Each row is followed by its group, which names the range that a hidden value of the row falls in. A new part has a new value, new ranges and new names.
[  83  142  175  125  -47  210  112  287  287 -156 -185   -1  -75 -218
  -73 -147  -12    9  327 -186 -437  363   -7 -286   37 -208  -86  204
  182   87 -145  -27  -91  221   89   -3 -128   79   86 -394  -48]
Y
[-334  223  303  232  108   91  210  180  179 -392 -152  140 -217 -248
 -227    8  415   20  486  -28 -340  163 -182 -172 -185 -201   98  189
   70  149 -120   45  118 -162   73  -95 -270   17   45 -407  -28]
A
[  25  -17 -154  -90 -307  -61   36   12 -381  170 -302 -296 -164  110
  191  -44 -199 -104 -151   49  292    8   10  265  182   36  178  -24
 -213 -249   94 -183 -145  -12 -419   42   68    0  -53   84  291]
Q
[ 139  224  249  130  120  -49  126  -77  130  191 -327 -169 -176  -30
   91  109   -8  -93   49    3 -355  331  232  -41  368 -103 -237  187
   -9  510  221  -13  214  248  -12  161 -324  607  322 -380 -378]
Y
[-262   75 -103 -395 -212 -122  285 -179   54 -376  -12  -81  -80  310
  -17  -26  253  174  113  203  118 -178  -62  320 -211  319  219  -20
  -53 -323 -317  114 -134 -448    1  -94   30 -502   10  -11  426]
H
[-152  194  181  -46  145 -114   19  -71 -506  -40  -82  -61 -241 -106
 -171  188  396  -23  458  282  271 -461 -262  -67  152  -79  207 -193
 -192  -29  419 -210 -175   -9 -641 -257 -181  -27 -223 -282  -39]
Q
[ 107   31 -188 -266 -396 -148   64   46  243   23 -222 -520  -92   75
  417 -220 -431 -257 -354 -314    5  305  179   71  133  211  -62  -56
  -51 -215 -237 -100 -185   51  128   18   37  201  198   25  262]
Q
[ 247  112  152  188 -315  372  325  497 -218  190 -303 -132 -266 -408
   29 -413  -10  137  210 -262  -99  511   13  206  126 -119   38  300
  -26  -32 -219    0 -131  123 -123   83   60  104   64 -174  310]
A
[  27  145  141   15 -134  186  335   65 -539   82 -299   -4 -271  -52
 -135  -73  370  319  343  274  244   10  -69  420  113   40  150  185
 -156  -36  -15  -28  -61 -199 -444   90  -28 -194  -97 -145  244]
F
[-315  150  117  150   85 -159 -142  129  225 -314 -120 -180 -140 -224
   24   96    0 -427  195 -208 -180   21 -186 -519  -36 -255   55 -137
   24   -7  135 -249  -68   98  -48 -242 -284  261   -2 -324 -145]
Q
[-230  230  206   56  -40 -123  175  323  137 -142  116 -285 -310 -502
   93 -214  143 -347  171 -442 -155   77 -177 -179  -65  -71  161 -139
  -89  -10   -5   30 -103   33  101 -417 -166  388  184 -245  167]
Q
[-439  -54  -82  159   49  -55   38 -234  -47 -217 -190  371   -7  409
 -238  342  177  110   90  479 -214 -150 -112  144 -138 -244  285  247
  -30   -6   98  127  287 -238 -195  121 -117 -327  -49 -109   50]
F
[-457   15 -106 -115 -170 -231  -29   54  502 -516    3 -100  -61   63
   91  -11 -122 -332  -41 -243 -321   -1 -168 -227 -319  -30  275  -77
   16 -278 -204   56  -13 -162  238 -254  -20  -73   62  -77  278]
E
[ 405  221  285   77 -131  382  220  486  -64   92 -220 -169 -192 -456
  -47 -354   21  120  481 -280 -221  421   14 -167  231 -140 -123  169
  118   69  -86 -131 -320  369 -154  -36  -41  144   44 -404   34]
Y
[-122  111   60   45  -80   18  219 -113 -449   39 -360  -66 -223  128
  -49   97  272  154  146  335  275    4  -12  371  119   21  111  136
 -172    5   57 -109   56 -262 -397  153 -137 -105  -37  -93  116]
H
[-223   72  -19 -250  -91 -238  105 -230 -280  -70 -115  -39 -205  221
  -20  151  202   29   86  281  115 -408 -144  300   15  140  346  -70
 -274 -118  199   87   38 -213 -396 -134   29  -99  -94  -41  251]
E
[-401  -72 -208   90  179 -486 -206 -421  104  164   88   66   25  408
   88  484 -203 -407 -408  288 -273 -343   16  -62  162 -286  178  -72
 -147  180  553  139  336  153 -131  -97 -242  350  220  -74 -220]
K
[ 190  158  160   59 -102  200  281   41 -652  282 -387  -76 -272  -73
  -85  -49  290  302  301  299  300   54    7  396  303    0   24  186
 -172   72  116 -121  -70  -40 -555  172  -78  -32  -90 -191   97]
F
[ 237  239  174    8   -6 -145  168   31 -281  497 -134 -466 -314 -305
  261  -87   -5 -211  -78 -140  116  115  145  117  501   30 -171  -83
 -211  306  317  -85  -41  272 -232  -73 -243  728  266 -245 -141]
K
[ 302  240  241 -112  -26   99   48  161 -634  203 -231 -256 -290 -345
  -67  -82  235   72  537   79  340 -241 -180  -90  378  -18   29 -160
 -175  -44  351 -335 -411  258 -752 -183  -64  102 -286 -353    0]
E
[ 492  321  337 -102  -24  207   -5  315 -436  131 -337 -434 -269 -546
   -4 -207  142    5  662 -147  295   10 -124 -412  455  -28 -233 -189
  -18   -6  213 -547 -590  424 -633 -155 -156  219 -292 -523 -164]
E
[-359  -61 -209 -119 -338  -69  296  -90  175 -250 -137   38  -74  364
   66  -53   -2   97 -220  102 -133  150   30  492 -274  140  297  237
  -72 -247 -396  286  178 -452  199  106   92 -339  170  142  517]
F
[-239 -123 -240   79  -58 -135  -43   -7  770 -109  199  203  176  219
   57   49 -388 -234 -318 -133 -813  173   66 -245 -124 -306   63  192
  204   25 -113  384  197  238  506  -66  -55   78  331 -169   36]
F
[ 295  194  121   -9  -87   18  189  163   11  323  -90 -352 -185 -296
  198 -215  -80 -100    6 -226  -91  283  148  -25  363  -12 -232   31
   -9  183   29  -32 -146  310    3  -35 -171  471  249 -299  -61]
H
[-280 -171 -347   28 -234 -108    0 -231   47  -58 -267   56   69  555
   88  191 -269  -38 -369  289  -61   96   94  275  -44 -103  178  205
  -34 -198  -82   37  172 -190  -52  246    0 -268   81  133  218]
H
[ 338  124  111  -21  -36  215  172  -22 -614  345 -305   -5 -146    7
 -141   15  209  356  360  399  231  -80   18  221  408  -54  -64  145
  -86   74  219 -144 -184  165 -635  155  -65 -114 -163 -279  -29]
F
[ 244   85  -26  -24 -314  220   63  436   26  -12 -173 -389  -84 -320
  165 -378 -256 -127  139 -383   63  388   -1 -238  125  -71 -112  -21
  119 -302 -255 -304 -486  249  -62  -72    1  -27  -10 -185  220]
K
[-310  -92 -249  -96  -62 -247   69 -454  116  -45 -148  152   52  643
   21  327  -51   53 -302  460 -176 -119  116  334   -2    4  144  188
  -71   16   35  223  314 -228  -11  201  -83 -178  154   19   75]
F
[ 377  186  113 -113 -215  213  241  360  -49  168  -53 -330 -159 -393
  105 -402  -27   54  243 -293    6  276   41  -64  240   41 -164   11
   67  -83 -181  -96 -416  275  -59 -111  -23  104   79 -293  164]
H
[-205  134   62 -266  -42 -267  168 -277 -343  -27 -134  -73 -273  184
  -18  168  315   55  127  314  161 -435 -127  368   63  201  320  -80
 -327  -17  246  103   84 -252 -422 -134  -21   -1  -64  -77  204]
E
[-301 -162 -347 -150 -224 -129   64 -215  173 -164   -5  148  111  538
    6  124 -165   42 -251  271 -168 -100    9  247 -161  -17  267  133
    4 -295 -152  212   66 -194   40   56   89 -445   70  100  341]
H
[-376  -31 -200 -108 -201  -86   57  -57  377 -488 -122  -34   52  310
   30   31  -77  -84  -46   38 -137  115  -38  -43 -276   10  137   67
  113 -321 -358  -19  -50 -289  201    7  -54 -400   50  -29  265]
H
[-396  -87 -177  141  -10 -190   40 -377   -9  -17 -271  210  -14  544
  -30  377  -17    0 -263  464 -174  -32   71  315   -4 -161  186  260
 -106  100  129  151  429 -236 -105  256 -148  -68  122    3    6]
F
[  61  239  190  -84   40  -17   52  224   27  -89   81 -266 -165 -395
   -3 -139  138 -171  393 -219  -32  -69 -150 -393  131  -67  -51 -204
   44  -43   87 -182 -377  246 -144 -350 -187  161   -5 -403  -43]
K
[ -89  218  160  110  157 -283   68 -108  -31  254  -59 -287 -248 -167
  166  132   64 -329  -87  -50  -87   12   72  -50  322  -99  -97  -80
 -159  372  369  -19  152  166  -83 -119 -371  700  297 -287 -271]
K
[-103  254  202 -105  155 -238  277 -172  -81  144  116 -107 -252  -97
    0   81  374  -15  130  124  -83 -214   -4  170  190   84   24  -54
 -167  299  235  212  110  -23  -76 -203 -261  358  244 -305  -75]
H
[-676 -130 -339 -166 -100 -478 -133 -470  325 -438 -103   37   58  689
   94  409 -159 -289 -380  290 -147 -275  -59   93 -268   13  356  -46
 -114 -239   24   94  273 -385   50  -19  -68 -230   72  136  181]
Q
[   0  118  -47 -264 -331 -130   59  125  509 -285 -240 -481 -121  -59
  337 -245 -293 -278 -120 -443 -177  349   85 -169  -29  211  -82  -59
   40 -183 -371 -108 -181  -11  290  -60  -27  195  151 -132  209]
E

Part 2:
[ 289  -96  335  147   55  -98 -314   59   43  105 -296  211  149  175
 -255 -103  -67  157  -49  -42   27   15  -35  231  160 -169 -233 -236
  135 -119  435 -423  259 -430  279  112 -258   17   70  144  -88]
V
[-302  207    0  334   56   35  107  125  -59 -241  131 -270  146 -616
  236  174  115   40  115 -115   91 -194 -187  -22   57  589  -19  621
   19  279   88  109   44  148 -378  265  -10   82 -371   91   75]
J
[ -12   50 -181  -72 -129 -327  203  174   59  -79  153 -262 -237 -380
  -13  149  395  218  -69 -176   32   84 -116  137  -69 -100 -104  456
   83   25 -126 -148   13 -173 -185  544  356  186 -124 -279  158]
B
[ 228 -133  118   77  140    2   22  -63  -84   20 -233 -200  290   49
 -121   -7  131   -5  -18   35   44   18 -110   74  -41   66   -2  193
   37 -204  212  -58   -3  -85  129  125 -143 -171   20  -39 -181]
R
[-313  222 -155  406  175   16  238  147  -40 -291  112 -424  320 -664
  173  276  234  -47   26  -68   66 -264 -204  -20   23  760   56  750
  -55  282  -75  281   22  368 -363  285  -48    4 -457   21   28]
V
[ -82   36 -318 -120 -177 -338  151  223   41   63  114 -253 -266 -282
  121  275  366  147 -169  -75  -45   97   -9    7 -185 -155   70  422
   -9  -11 -195   10  -72  -61 -104  373  363  184  -84 -363  238]
P
[ -38 -135  247   40 -176  161 -236   43 -164   40 -103  203 -116  144
  206 -129 -204  -51  -79  -85  164  -60 -130 -251   77    9  -21 -101
  163  -24  316 -309   52 -130   16 -180 -180  -38   53  196 -176]
J
[  -3   17 -425   44  167 -206    6  333  321  393  -29 -106   91   82
  157  378  216  184 -435  105 -237   92  338  101 -294  -44  298  219
 -245   45 -326  111  -26  250   81   38   31   94 -197 -428  360]
B
[ -23 -119  -37  169   30   58 -250  105  103  118  -80  210  121   96
  -44  173  -29   39 -209   31   95 -125  181   41    8   45  -30 -164
   44  281  -64 -196  325   81  120 -200 -381   17 -197   89  143]
J
[-200  -93 -339  -84  -91 -192 -327   84   20  492 -106 -149   49  137
  340  370  -51  -63  -70  305   -2  165  204 -101 -257 -190  137  -72
 -270   23  -26  382  -20  108  132 -160  192  -20   68 -270  327]
P
[ 113  -32 -164  -46  -30 -238 -206  121   65  324 -193  -28   37   66
   71  270   97  177 -129  145 -233  169  315   61 -255 -280  274  160
 -130 -144   86  134  -72 -156  281   45  -40   58   18 -214  296]
P
[  10  -83   93  -61 -241  -21 -219  -48 -197   13  -90   68 -115  -78
  123   32  -54   83   88   -3   20   66   93 -142  -80 -150  134  189
  102  -41  258  -46  -38 -245  101    4 -138   -7   27  122   60]
B
[ 182 -254  310  -68 -282  177 -124  -90 -384 -121 -220  203 -114  159
  -72 -158  -70 -114  -98  -80  166  -81 -126 -303   62 -103   48   10
  302 -172  304 -402   17 -241  182 -173 -386 -130  169  238 -328]
D
[ -50   72 -148   23  -86 -237  216  189   42 -157  147 -225 -165 -408
   -4  130  357  172 -104 -202   46  -11 -142   88  -17   64  -76  485
  101   78 -122 -156   35  -75 -206  478  220  156 -197 -184   87]
J
[  83 -168  131  -54   60  165 -108 -139  -19  201  -85 -123   68  137
  292  -29  -31  101  130   41   36  157   45  -49 -248  -90  150  126
   -2 -119  263    9 -124  -80   -3  -92    3 -114   -3  -66   41]
P
[ 423 -102  430  202  174 -121 -235   76   59  119 -383  141  271  209
 -414 -135    5  159  -85  -36   31    8 -139  361  218 -133 -353 -251
  143 -213  491 -539  300 -491  289  216 -248    6  125   81 -172]
R
[ -93  -88  156  -69 -249  124 -163  -16 -207   60  -20   55 -218  -24
  363  -24 -119   30   62  -50   76   46  -30 -282 -110  -66  147  169
  110  -41  289 -113 -118 -157  -68 -108  -16   12   39   79    8]
P
[ 189 -121  293  163   37  -76 -294   -3 -109  129 -324   49  258  111
 -264   -8  -57  -29   13   90  166  -33 -151  179  193  -33 -348 -235
   86  -75  397 -294  295 -328  200   68 -196  -45  147  102 -115]
D
[  89   -4  -82   65   55 -166  284  137  -53  -83  -29 -343   72 -272
 -168  137  412   22 -162  -79   98  -54 -243  125    7  171 -164  425
   72  -49 -101 -176   57  -20 -144  407  135   40  -65 -272  -59]
D
[ 330  -64  474  238  193   -4 -291   -4   33   93 -351  125  311  159
 -208 -178 -114  166   69  -31    7   19 -106  269  161  -26 -219 -149
  107 -198  608 -365  194 -437  235  129 -278  -47   58  193 -164]
V
[-212 -127 -384 -101 -134 -217 -365   82   31  483  -80  -87   20  152
  265  386  -54  -71 -102  310   54  150  244  -83 -218 -237   73 -162
 -245  112 -121  330   75  114  152 -178  148  -14   58 -242  355]
P
[ 153  -17 -240  151  130 -171 -143  363   88  405 -337   84  263  235
 -119  368  109    8 -575  227 -258  -49  321   29 -119   17  268   49
 -193  -96 -140  -30   66  136  347 -139 -350   37    6 -282  172]
D
[-139 -195 -258 -116  -85  -32 -266   46   48  437  -52  -42  -33  255
  319  269  -39  -55 -140  207   81  120  182 -136 -260 -213  114 -176
 -151   75  -97  152   36  141   94 -273   95  -38   30 -232  252]
P
[  77 -279  310 -217 -474  134 -328 -257 -445 -123 -140  246 -281   99
   89 -203 -203  -47  199  -67  212   54  -35 -360    7 -330   67  -35
  314 -132  442 -232  -28 -414  201 -179 -270 -137  208  368 -203]
J
[-122  179  108  357   30 -131  -42   35 -250 -235 -159 -305  365 -563
  -70  182   79  -71  208   45   62 -174 -238   49  172  487 -106  528
    0   48  336  210   77  -86  -76  341 -127  -22 -144  183  -65]
R
[-112 -301  161 -178 -389  315 -309 -217 -331   27  -21  226 -261  153
  340  -49 -234  -99  110    8  247    4   76 -445 -136 -182  172  -80
  211   96  211 -132  -10  -83   38 -444 -270 -117   62  259  -27]
P
[ 104 -192  219  -21 -282   79 -226  -78 -377  -99 -253  174  -31   90
  -41  -68 -121 -128  -44   -3  106  -77  -54 -299   59  -76  110   38
  208 -154  332 -180    3 -215  257 -162 -393 -142  139  281 -256]
R
[   2 -192   -8   96  -42   95 -176 -161 -139 -113 -110    9  215  -62
 -109  127   30  -73   61   60  182 -121   81  -45  -20   85   16   50
  108  192   30   41  220   54  153 -139 -416 -161 -160  222  -10]
V
[  27 -230 -105  107  -90   93 -203   13 -140    0 -193  190  182  123
 -193  238   19 -164 -281  116  126 -212  188 -145    0   59  100 -102
   94  207 -150 -100  283  173  282 -336 -597 -122 -109  157   -9]
R
[ 184  -56  304   91  100   46 -186   77  125  212 -132  114   22  137
   88  -90  -56  257  -21  -79  -25   99   17  159  -34 -117  -68  -43
   74  -81  371 -379   79 -312   27   61  -64   79   -9  -15   61]
P
[-370  225  -85  280   99   -4  137  114   -5  -91  185 -447  133 -633
  397  254  154   57  197  -44   84  -91 -201   13  -67  547  -25  659
  -89  262   64  258  -34  183 -483  305  255  111 -349  -95  206]
P
[-276  218 -253  230   75 -234    2  145  -41   17  -12 -447  268 -500
  242  327  133   -3  103  114  -54  -18  -61   15  -67  400   97  610
 -226   66   67  500  -91  153 -157  328  181    9 -206 -123  174]
J
[ 147    7   -1    5  -74 -223  275  218 -100 -113  -49 -219 -106 -221
 -177   41  377   56 -250 -169   46  -34 -287   49   57   43 -131  410
  151 -176   -7 -347   -5 -175  -90  456  156   97   27 -240 -150]
D
[ 116 -285  137 -139 -378   40 -264 -189 -442 -108 -257  155  -66  125
  -95  -41  -93 -172   15   48  157  -29   -4 -331   12 -226  117  -13
  224 -156  270  -90   13 -233  346 -192 -388 -204  193  283 -244]
R
[   1 -108  223    5 -283   65 -180   44 -266  -95 -120  191 -172   18
   99 -111 -121  -51  -76 -117  120  -77 -138 -285   93  -28   35   52
  217  -85  315 -292    8 -210   78  -69 -216  -24   72  232 -213]
V
[ 120   33 -220   39   -7 -259  -69  198  120  121  -98   15   34 -125
  -92  296  224  257 -226   29 -247   58  354  137 -179 -143  262  331
  -54   15  -99   12   28  -91  212  178 -180  121 -162 -160  315]
B
[  -4  -60    6 -137 -318  -77 -237  122 -168  193 -121  160 -273   74
  274   80  -91   85 -133   16 -125  114  173 -279 -162 -272  317  158
   33 -163  219  -69 -175 -223  163  -97  -66   70  118  -21  109]
P
[  45 -122  -26  -32  118   45 -103  -98   24  240  -99 -226  183  102
  265   47    2   72   97  113    7  178   75   -3 -240  -34  159  184
 -117 -123  173  193 -134   18   25  -10   54 -157  -18 -130   62]
B

New part:
[ 170  -64  212  -11  -43 -360  169  -92  179  -74   39 -286   31  433
  327 -316 -107 -229  -63  368  113  165 -341  167 -341   -6  228  -96
  393 -421  394  157 -319   89  -97  -96 -309  -81 -133 -292  307]
Z
[  75 -268 -201  384  339   39  -59   41   37   71  148  437 -144 -201
 -149   52  288   37 -205 -284   86   20  349   93  169   86 -291  147
 -200  152 -242 -176  208   83 -192  181   20   24  -17  182  -24]
T
[ 246 -238 -429   57   30  104  -26   58  -54   -6  179  313  -58   37
  -25   46  237   57   32 -226  284  -42   55  396 -127 -178  -67  315
 -424   91  -19 -114  130   51  -88  115 -129  283 -111    0  123]
S
[  64   -1 -140  166  122  178  205  156  -93  129   99  243  -59 -115
 -188  150  258  308  167 -135  131 -246  188   40  -99   27    6  192
 -340  316  -63  -14   19  124 -147 -103 -182   65   95   52 -181]
W
[ -19  136  319   85  228 -163  241   84 -192    3  -36  -76  -64   70
  -59  -42 -284  206  -76  -51 -185   35 -115 -239   80  250    6 -116
  422  -24  111  149   69   12  -36   26  -67 -139  155 -143  -99]
Z
[ -13 -364  -40  449  202  -38  -90 -226  274  -54  214  202  -69  -57
   78 -240  174 -293 -417   69  -52  207  172    2   42   39 -241   90
   59 -155  -21   71  -26  -23 -156  242   52   -9 -236  -36  290]
G
[-143  215  -45 -101  -39 -161  163  202  -31   18    0   27   82   16
  -65  220  125  378  243   59  -50 -305  161 -103  -96 -152   50    5
  -61  360 -174 -205  -97 -112   92  -66 -198  -49  210  288 -281]
T
[ -67  206   68  -97  295  -63  158  280  -28  111  -80  -58 -134  106
 -303  359  -30  404  192 -153  -83 -122  255  -55  130   61  -85   -3
  184  418 -345 -180  236 -106   95  138 -144 -349  330  194 -287]
T
[  57  103 -129  155  153  176  122  139 -122  144   72  353 -129 -182
 -254  276  269  358  153 -298   25 -248  237  -49  -71   64  -18  239
 -326  404 -140  -98   87   42  -66  -95  -63   71  142  172 -253]
W
[-160  211  480 -112   69 -267  144  -43  264  -24  -36 -382   -7  255
   92 -104 -187  -77  -12  317 -211   62 -237 -179 -223   70  224 -226
  633 -196  265  238 -334  -35   22 -156 -134 -281  138 -197  149]
G
[ -14  189 -261 -230 -339  -44  155   91  129   -5   78  -52  130  210
   59  208  303  276  421  255  122 -369   57  134 -477 -399  250  233
 -365  352  -32 -158 -302 -161  159 -158 -351   92   18  194 -102]
X
[-206  253  387 -218  102 -153  218  132   10   -6  -60 -323   31  127
  -54   -7 -285  194  116  142 -188  -81 -241 -191  -87   69  203 -218
  493  -29  232  243 -174   16   32 -155 -147 -169  280 -228  -16]
M
[-187   11 -192   21   52  159 -117   50  155   50  150  333  -13 -295
 -178  196  354  150   73 -190  -31 -254  204   -3 -111 -174  -11  159
 -320  299  -85  -76 -114  -12  -22 -119   51  199  125  189  -32]
S
[-106  221   39 -325    6   45  169  256   -7   48    5 -128   33   63
 -145  197    7  303  350  -14   60 -272 -124   97 -207 -138  224  -15
    8  199  113   86 -139   68    2 -229 -212   26  306  -83  -73]
T
[ 182  106  271  155  150 -114  276   10  -79   49    0  -70 -122  208
   21  -56 -101   77  -19   33  -26   62 -134  -75 -157  237  106   14
  285  -83  188  162  -53   71 -110  -76 -170 -141   30 -170   -7]
G
[  99 -155  101   69  200  -87    4  -52   99  -20   81   -3  -96  116
   47 -174  -83 -155 -177  -42   38  182 -182  139  -70   86   23   -7
  250 -265  243  167  -28  114 -127   29  -56   12  -37 -277  281]
M
[ 338 -126 -384  542   62  336  336   75 -462  102  201  577  -99 -185
 -174  125  309  424   49 -309  170 -233  315  -12  -25  129 -195  499
 -722  442 -174  -45  283   50 -195  115 -139  283 -154  128 -309]
Z
[-105  307  215 -308 -126  -93  273  168 -141  -13  -20 -197  119   86
   26    4 -163  296  299  111  -37 -267 -364  -88 -311  -62  369  -99
  155    5  393  228 -312   88    7 -369 -228  134  240 -221  -65]
X
[ 177  340  577  120  296 -199  395  118 -215  152 -131 -105 -193  160
  -63    9 -230  235   54  -82 -110   18 -226 -263 -130  486  232 -149
  534  -92  294  202  -75  206 -158 -304 -172 -261  242 -200 -196]
Z
[  -4 -105 -168  226  -41   29  120  -28  -33  -32  164  205   56  -66
   29  -51  174  121  -36   51    8 -134  114  -39 -104  -87  -60  177
 -247  139   -6   10  -67  -45  -57   54 -109  164 -104   52  -17]
Z
[-134   75  -93 -210  183   11  -77  183 -134  -44   29  124  -53  -93
 -226  222 -141  265   29 -359 -128  -68    5   16  164  -86 -102   34
   83  212 -113  -58  245 -119  119  162   94  102  251   45  -43]
T
[   8  -85 -273  267 -267  -41  187  -88 -108 -137  206  191  167   21
  171  -84  186  147  -29  213  -24 -187  135  -91 -174 -225  -88  256
 -356  198  -70  -45 -109 -219   33  157 -151  250 -237  180  -60]
U
[ 125  -82   49  286  164  195  183  -28   -8   73  139  138 -122  -24
  -93  -45  119   30  -57  -60   48  -12    7   11 -130  150    0  171
  -76   23  132  240  -25  123 -206  -47  -82   37  -40 -188   75]
G
[-218   43  -75  -77  -29  241   75   22   68  -71  144  -75   29   -4
 -170  122  -20  160   72   44 -162 -132   42  -62  -55 -192  -48  160
  -49  265  -62  217   13 -222  110  166    1   46   73  -86   77]
U
[  63 -533 -351  461  330   92 -308 -171  299    7  266  514 -163 -228
  -67 -103  388 -285 -431 -260  102  196  353  236  145  -29 -369  239
 -266  -35 -190 -139  170   44 -190  317  139  125 -235   89  303]
W
[-104  -17  270  -58  184 -386  -54  -42  259  -56  -12 -170  -25  173
  123 -158 -145 -160 -185  130 -122  174 -141  -21  -37   34   53 -223
  559 -273  156   15 -161   -1    6   12  -65 -185   70  -98  210]
X
[  92 -168 -258  460   95   10   86  -31  -80   35  163  455  -40 -171
  -36   26  323  172 -127 -115   25 -115  360  -79   19   27 -215  257
 -378  264 -220 -196   92  -38  -97  143  -66  113 -141  265 -163]
M
[ 104   50 -339   91 -156   78  152   32   63   42  123  157   -6  128
  -48  238  370  266  243   87  100 -257  290   87 -291 -234   13  373
 -465  449 -242 -209  -44 -191   97   67 -256   21  -86  267 -154]
M
[-240 -134  219  -97  266 -208 -308 -114  691    2   71 -136  -90   57
   25  -98  136 -415 -211  128  -70  198  -30  145 -119  -88   53 -203
  481 -286  121   51 -307   55  -58  -68   34 -225   93  -96  445]
S
[ 137 -271  207  404  558 -264  -59  -16   29   53   37  260 -221  -70
  -18 -194  -48 -171 -452 -278   -5  319   69   16  273  377 -237 -145
  414 -295   25  -49  192  224 -276  142   64 -145   15  -64  122]
S
[-248  -59 -326 -108 -265  120  -88 -108  385 -119  215  -48  129   82
   12  105  280   -5  107  289  -73 -181  176   82 -274 -495   -9  264
 -284  290 -157  -13 -213 -347  209  175  -89   87 -113  129  190]
G
[-151  213  461 -279   57    4  196   37   59  -65    3 -440   -2  216
  -21 -103 -383  -15   58  155 -175   46 -480  -77 -196   55  266 -182
  592 -235  454  533 -223   27  -16 -164  -68  -70  215 -498  254]
U
[   8  -28  194  194  154 -304   -7 -111  227    6   37   46  -71   84
  122 -124   79 -132 -195   97  -87  110   14  -85 -118   99   22  -71
  304 -161   90  -47 -185   11  -64  -43  -68 -137  -39   40  105]
M
[-346  246   69  -45  168  -55   22  146  253  100  -21    3  -43  -88
 -275  367  199  335  163   19 -244 -253  409 -258   30  -78  -57  -14
   85  520 -396 -219  -38 -212  163   28  -57 -332  305  374 -282]
W
[ -33 -275  -27  259   43 -119  -30 -172   67 -143  192  128   53  -31
  178 -311  -21 -197 -340   86  -65  138  -78  -17   -7  -34 -123   26
   93 -246  175  141  -84  -24 -103  160   24  188 -203 -141  280]
G
[-176   30  127  -75  195 -250  -11   83  295   16  -11 -144  -25  130
  -45   66   29   30   -6  127  -81    3  129   -3    4  -58  -20 -138
  331   67 -132 -120  -81  -67   45   68 -133 -297  168  101   23]
S
[-334  184  146 -526  -60 -337  -43  102  222 -150  -48 -432  138  272
   56   31 -298   79  118  235 -200  -31 -226   -4  -85 -297  154 -223
  516  -33   85   13 -172 -228  279   65 -125 -135  232  -79  148]
W
[  12 -375   21  402  420  -45 -126  -82    3  -15  157  368 -119 -262
  -35 -254   -6 -172 -474 -290  -34  226   43    3  260  224 -263  -31
  139 -249  100   92  154  188 -262  161  155  131  -69 -154  220]
X
[-125   45 -260  140 -181  204  246   50    6   -9  170   78  107  -15
  -99  171  276  336  212  199  -31 -345  302 -104 -173 -245  -53  292
 -437  507 -237   -8  -76 -222   69  104 -205   49  -36  194 -187]
G
[-302    5  190   -5   92   31   81    2   31  -88   99 -105   76 -102
  -59 -116 -193   63 -112   81 -237  -41 -123 -209   49  -12  -16 -109
  270  -32  166  317 -101  -48  -17   36   37   45  118 -224  121]
G
[-177 -141   20    7  271  130  -57   95  313   78  120   40  -58 -133
 -180   27  195  -49   -7  -42   73  -59   89  153  -19  -48  -18  -45
   31   31   26  124 -109  174 -188  -85  -53  -54  173 -112  173]
T
[  72 -135  -14  366   12 -146  240  -48 -176  -77  128  140   65   24
  144 -211   -8   90 -178  125  -31  -12   43 -136   -1   67 -117   66
  -16  -24   45   46  -13  -27 -113  136 -137   91 -158   -2  -40]
G
